[-1.60 -0.10 -3.42  0.63 -0.71 -0.53 -2.51 -6.38 -1.77  2.65  2.44  0.41
 -0.76  0.15  0.90 -0.31  5.07  0.34  0.02 -0.10  1.30  2.70  0.65 -0.16
 -1.38  1.70 -0.80 -1.91  0.10  0.19 -1.34  0.19  4.54 -0.33  2.91] | Jm.<22>
[-0.72 -0.07 -1.78 -0.27 -0.35 -0.18 -1.78 -4.10 -1.42  0.92  1.89  0.32
 -0.84 -0.30  0.84 -0.22  2.37 -0.06  0.41  0.13 -0.31  2.03  0.45 -0.60
 -0.43  0.72 -0.82 -1.52 -0.12 -1.03 -0.31 -0.31  2.62 -0.51  1.93] | Jm.<22>
[-0.88  0.03 -1.71 -0.23 -0.04 -0.07 -2.24 -4.33 -0.87  0.88  1.49  0.23
 -0.74 -0.25 -0.27 -0.35  0.51 -0.22  0.57  0.46 -0.10 -0.30  0.00 -0.04
 -0.37  0.66 -0.64 -1.60  0.05 -0.01 -0.13 -0.63  2.81 -0.68  1.71] | Jm.<22>
[-1.23 -0.51 -1.66 -1.20 -0.35 -0.01 -2.09 -1.02 -0.44  1.98  1.34  0.82
 -0.22  0.40 -0.56 -0.20  0.50  1.32 -0.06 -0.16 -0.19  3.16 -0.67 -0.34
 -0.01 -0.11 -0.23 -1.22  0.18 -0.54 -0.19  0.12  1.67 -0.26  0.66] | Jm.<16>
[-4.51  0.48 -3.05 -2.03 -0.20  0.78  0.68 -7.16 -1.72  5.04  1.48 -0.73
 -0.01  0.24  0.61  0.51  4.34  1.90 -0.36  0.07 -1.35  2.97  0.56 -2.06
  0.13  2.08 -2.38  0.58 -0.11  0.29  0.03  0.12  1.40 -0.41 -1.07] | Jm.<27>
[-0.84  0.58 -1.03  2.00  0.40 -0.60  0.36 -0.52  0.67  0.53 -1.65  0.15
  0.04  0.51 -0.08 -0.65  0.37  0.20 -1.10 -0.03  1.34 -4.68  0.11  0.79
 -0.84  1.09  2.71  1.89 -0.13  1.67  0.18  0.57  0.88  0.96  2.84] | tq.<28>
[ 1.79 -0.55  0.94  1.51  0.03 -1.44  0.35  1.19 -0.02 -1.04 -1.01  0.33
 -0.15 -0.44 -0.34  0.12 -1.95 -1.64 -0.11  0.15  1.14 -3.57  0.16  1.19
 -0.24 -0.76  1.78  0.79  0.07  1.05 -0.18  0.05  0.43 -0.09  0.09] | tq.<18>
[-0.59  0.56 -1.07 -1.44  0.15 -0.05 -1.72 -4.87 -0.95  1.05  0.94 -0.13
 -0.72 -0.29  0.56  1.12  0.26  0.27  0.91  0.17 -1.01  0.54  0.08 -1.09
 -0.08  1.14 -1.14 -1.51  0.00 -0.17  0.33 -0.64  1.86 -0.75  0.67] | Jm.<22>
[-2.95 -0.23 -3.33 -1.06  0.06  0.65 -2.30 -3.54 -1.44  3.57  2.93  0.92
 -0.93  0.11  0.25 -0.62  7.16  3.00 -0.17 -0.24 -0.37  5.73  0.40 -1.27
 -1.37  2.39 -0.80 -1.59  0.16 -0.07 -1.07 -0.07  3.56  0.11  3.82] | Jm.<27>
[ 0.18  0.66  0.01 -4.06  0.19  0.03 -0.96 -5.39 -0.98 -0.21  0.66 -0.43
 -0.18 -0.94 -0.38  1.13 -3.46 -1.66  0.62  0.44 -1.04 -0.35  0.10 -1.47
  1.07 -0.97 -2.84 -2.28  0.02 -0.20  0.86 -1.25 -0.86 -2.60 -2.13] | Jm.<22>
[ 1.41  0.12 -0.24  0.70  0.88  0.32  2.07 -2.64  0.20  0.99 -2.46 -1.03
  0.68  0.29 -0.50  0.20 -2.36 -1.08 -0.46 -0.15  0.33 -3.28  0.56  0.50
  0.34  0.06  1.49  2.10 -0.04  1.76  0.84  0.17  0.13 -0.18 -0.75] | tq.<18>
[ 1.78  0.21  0.33  1.00  0.73 -1.53  0.04  1.39  0.46 -0.91 -0.62  0.36
 -0.32 -0.14 -0.71 -0.43 -0.34 -1.26 -0.73 -0.17  1.58 -2.12 -0.11  1.59
 -0.17 -0.05  2.56  0.64 -0.25  1.66 -0.45  0.38  1.19  0.43  2.08] | tq.<32>
[-3.48  0.89 -2.34 -3.03  0.27  0.16  0.08 -7.16 -1.32  2.49 -0.42 -0.80
  0.05  0.07  0.01  0.37  0.16  0.50 -0.25  0.67 -1.34 -0.87 -0.06 -1.88
 -0.09  1.11 -1.82 -0.55  0.21  1.20  0.99 -0.80  0.86 -0.84 -1.03] | Jm.<16>
[-0.88  0.16 -2.16 -1.82 -0.14  0.42 -1.43 -4.58 -1.31  2.42  1.14 -0.08
 -0.43  0.15  0.10  0.10  1.99  0.55  0.24  0.10 -0.37  2.20  0.01 -0.86
  0.53  0.81 -1.00 -1.35 -0.05  0.41 -0.41 -0.24  1.72 -0.60  0.93] | Jm.<16>
[ 1.91  0.32 -1.45 -2.64 -0.31 -1.25 -0.87 -5.60 -0.95 -0.31  0.68  0.16
  0.00 -1.12 -0.28 -0.23  0.51 -1.67  0.27  0.19 -0.57  1.37  0.55 -0.50
 -0.04 -0.70 -1.35 -2.51  0.05  1.36  0.05 -1.22  1.71 -1.02 -0.14] | Jm.<22>
[-1.08  0.47 -2.81 -3.38  0.40  0.08 -1.13 -7.16 -1.38  3.71  0.07 -0.67
  0.37  0.00  0.14  0.36  0.12 -0.34  0.25  0.23 -1.66  1.45  0.28 -1.23
  0.15  1.30 -1.84 -1.11  0.20  1.28  0.65 -0.57  2.43 -1.01 -0.91] | Jm.<27>
[ 0.53 -0.49 -1.72  3.08  0.38 -1.06  0.45 -2.15 -0.19  1.02 -1.14 -0.36
  0.49  0.41  0.23 -0.55  0.80 -1.25 -0.12  0.76  1.45 -3.76  1.01  1.48
 -1.27  1.08  2.44  2.11  0.38  1.84 -0.63  0.79  2.13  0.70  1.56] | tq.<18>
[ 0.50 -0.01 -1.41 -1.89 -0.14 -0.62 -1.87 -3.72 -0.81  2.48  1.15  0.52
  0.45 -1.28 -0.38 -0.07  0.60 -0.10  0.39  0.00 -0.44  2.95 -0.30 -0.27
  0.72  0.50 -0.70 -1.49 -0.01  0.39  0.01 -0.31  1.61 -0.54  0.28] | Jm.<16>
